Below is a small trained network, with its code and all its weights. Each question gives an input and a target symbol and asks what happens when units are switched off, that is, made to give their printed mean instead of their output.

import numpy as np


def w(rows, s, z=0):
    codes = np.array(rows[::2]) - 128.0
    scale = np.full(codes.shape[1], s)
    scale[-1] = z or s
    return codes * scale


def f(y):
    return np.maximum(y, 0)


def softmax(a):
    e = np.exp(a - a.max(-1, keepdims=True))
    return e / e.sum(-1, keepdims=True)


def log_softmax(a):
    a = a - a.max(-1, keepdims=True)
    return a - np.log(np.exp(a).sum(-1, keepdims=True))


def net(x, mask):
    ids = ['βγεζησφψ'.index(c) for c in x.split()]
    T = len(ids)
    res = E[ids] + P[:T]
    r = res
    for j in range(2):
        rows = slice(2 * j, 2 * j + 2)
        q, k, v = (r @ M[0][rows].T for M in (Q, K, V))
        z = softmax(np.where(np.tri(T) > 0, q @ k.T / 2**0.5, -1e9)) @ v
        o = O[0][rows]
        res = res + np.where(mask[j], z, o[:, -1]) @ o[:, :-1]
    y = f(res @ A[0][:, :-1].T + A[0][:, -1])
    res = res + np.where(mask[2:6], y, B[0][:, -1]) @ B[0][:, :-1]
    return log_softmax(res[-1] @ U[:, :-1].T + U[:, -1])


Q, K, V, O, A, B = {}, {}, {}, {}, {}, {}
E = w([
[97,125,62],'β',
[165,172,107],'γ',
[179,86,65],'ε',
[216,119,85],'ζ',
[102,124,58],'η',
[131,93,51],'σ',
[152,203,130],'φ',
[7,230,104],'ψ',
],0.015)
P = w([
[133,110,174],'0',
[63,89,147],'1',
[174,163,163],'2',
[98,115,105],'3',
[136,118,80],'4',
[194,163,100],'5',
[81,87,80],'6',
[183,208,171],'7',
[23,96,66],'8',
[217,224,84],'9',
[101,135,8],'10',
[153,167,75],'11',
[138,147,154],'12',
],0.014)
Q[0] = w([
[110,61,59],'h0',
[220,105,48],'h0',
[152,198,10],'h1',
[161,135,206],'h1',
],0.011)
K[0] = w([
[169,199,122],'h0',
[103,144,52],'h0',
[97,252,37],'h1',
[116,100,97],'h1',
],0.012)
V[0] = w([
[246,88,171],'h0',
[145,231,227],'h0',
[194,176,89],'h1',
[51,222,71],'h1',
],0.011)
O[0] = w([
[157,248,112,94],'h0',
[208,140,207,87],'h0',
[181,158,130,166],'h1',
[114,74,210,251],'h1',
],0.012,0.013)
A[0] = w([
[186,2,188,53],'n0',
[231,165,136,255],'n1',
[202,74,132,161],'n2',
[105,46,218,120],'n3',
],0.0064,0.0036)
B[0] = w([
[63,219,112,236],'n0',
[237,102,208,165],'n1',
[87,188,254,176],'n2',
[165,243,67,254],'n3',
],0.0071,0.0095)
U = w([
[131,49,151,184],'β',
[199,139,161,254],'γ',
[155,230,49,129],'ε',
[189,254,69,55],'ζ',
[145,52,144,146],'η',
[128,154,70,147],'σ',
[194,84,214,149],'φ',
[78,182,219,20],'ψ',
],0.0091,0.0061)

Each question gives the input, a string of symbols that net reads in full, and the target symbol t.
The units are the heads (2 rows each of Q, K, V and O) and the neurons (one row each of A and B). Each row of codes is followed by its name. A weight is (code - 128) times the scale printed after its matrix; where a second scale follows, it is the last column's (O, A, B and U).
mask holds one flag per unit, heads first, then neurons. A switched-off unit (its flag False) gives its mean, the last column of its rows in O or B, instead of its output. The means were averaged over made-up inputs and are rounded, as every weight is.
A unit's drop is (log p(t) with every unit on - log p(t) with that unit switched off) / (log p(t) with every unit on - log p(t) with every unit switched off).
The circuit of an input: a set's keep is (log p(t) with only the set's units on - log p(t) with every unit switched off) / (log p(t) with every unit on - log p(t) with every unit switched off). Starting from all 6 units, units are removed one at a time, each time the one whose removal leaves the highest keep (on an exact tie, the one counted first), for as long as the keep stays at least 0.8.
circuit, biggest first: the units of the circuit, biggest drop first
top k neurons: the k neurons with the biggest drops, biggest first
which heads matter: for each layer, one digit per head in row order, 1 if its drop is at least 0.15 and else 0, layers parted by /
drop when u is switched off: that unit's drop, to one decimal
input ε ψ ζ σ β β ζ φ η, target γ: circuit, biggest first	(h0)
input γ φ ζ γ ε φ γ φ η, target φ: circuit, biggest first	(h0; n3; n1)
input γ σ η ε β φ ε, target φ: which heads matter	11
input σ φ γ γ φ ε η φ σ, target φ: circuit, biggest first	(h0; n1)
input ε ε ζ ψ β ζ, target ψ: circuit, biggest first	(n0; h1; n2)
input ψ γ β β ζ ψ φ ε β φ ε, target φ: which heads matter	10
input β η ε ζ β γ γ γ ε, target γ: circuit, biggest first	(h0; n1)
input ε γ ε ε ε σ γ η ε ζ σ ζ, target σ: circuit, biggest first	(h0; h1; n3)
input γ ε γ η, target γ: circuit, biggest first	(h0; n0)
input β γ η β β ε, target β: circuit, biggest first	(n3; h0)
input ε γ ψ η, target ψ: circuit, biggest first	(h0; n0; h1; n2)
input η φ β γ η η σ ε ζ ψ β ε, target ψ: circuit, biggest first	(h1; n0; n2)
input ζ γ σ φ φ ζ, target φ: top 2 neurons	(n1; n3)
input γ ζ ζ γ, target ζ: circuit, biggest first	(h0)
input ζ φ γ σ, target γ: top 3 neurons	(n3; n1; n0)
input β β ζ ε ε ε β β β β, target β: circuit, biggest first	(h0; n3)
input ε γ γ φ γ γ η ε σ γ ε, target γ: top 2 neurons	(n1; n3)
input β η γ β ζ φ ε γ φ, target γ: top 3 neurons	(n3; n0; n1)
input ζ ε γ ψ η, target ψ: top 3 neurons	(n0; n2; n3)
input φ ε φ, target ε: top neuron	(n2)
input σ ε φ φ ζ φ β ζ σ γ β γ, target β: top 2 neurons	(n3; n0)
input ε γ ψ ε φ ζ ψ ψ φ φ β, target γ: drop when h0 is switched off	0.7
input ζ σ ε ε η ε σ, target ε: drop when h0 is switched off	0.8
input γ ζ γ ζ ε, target ζ: drop when n3 is switched off	-0.2
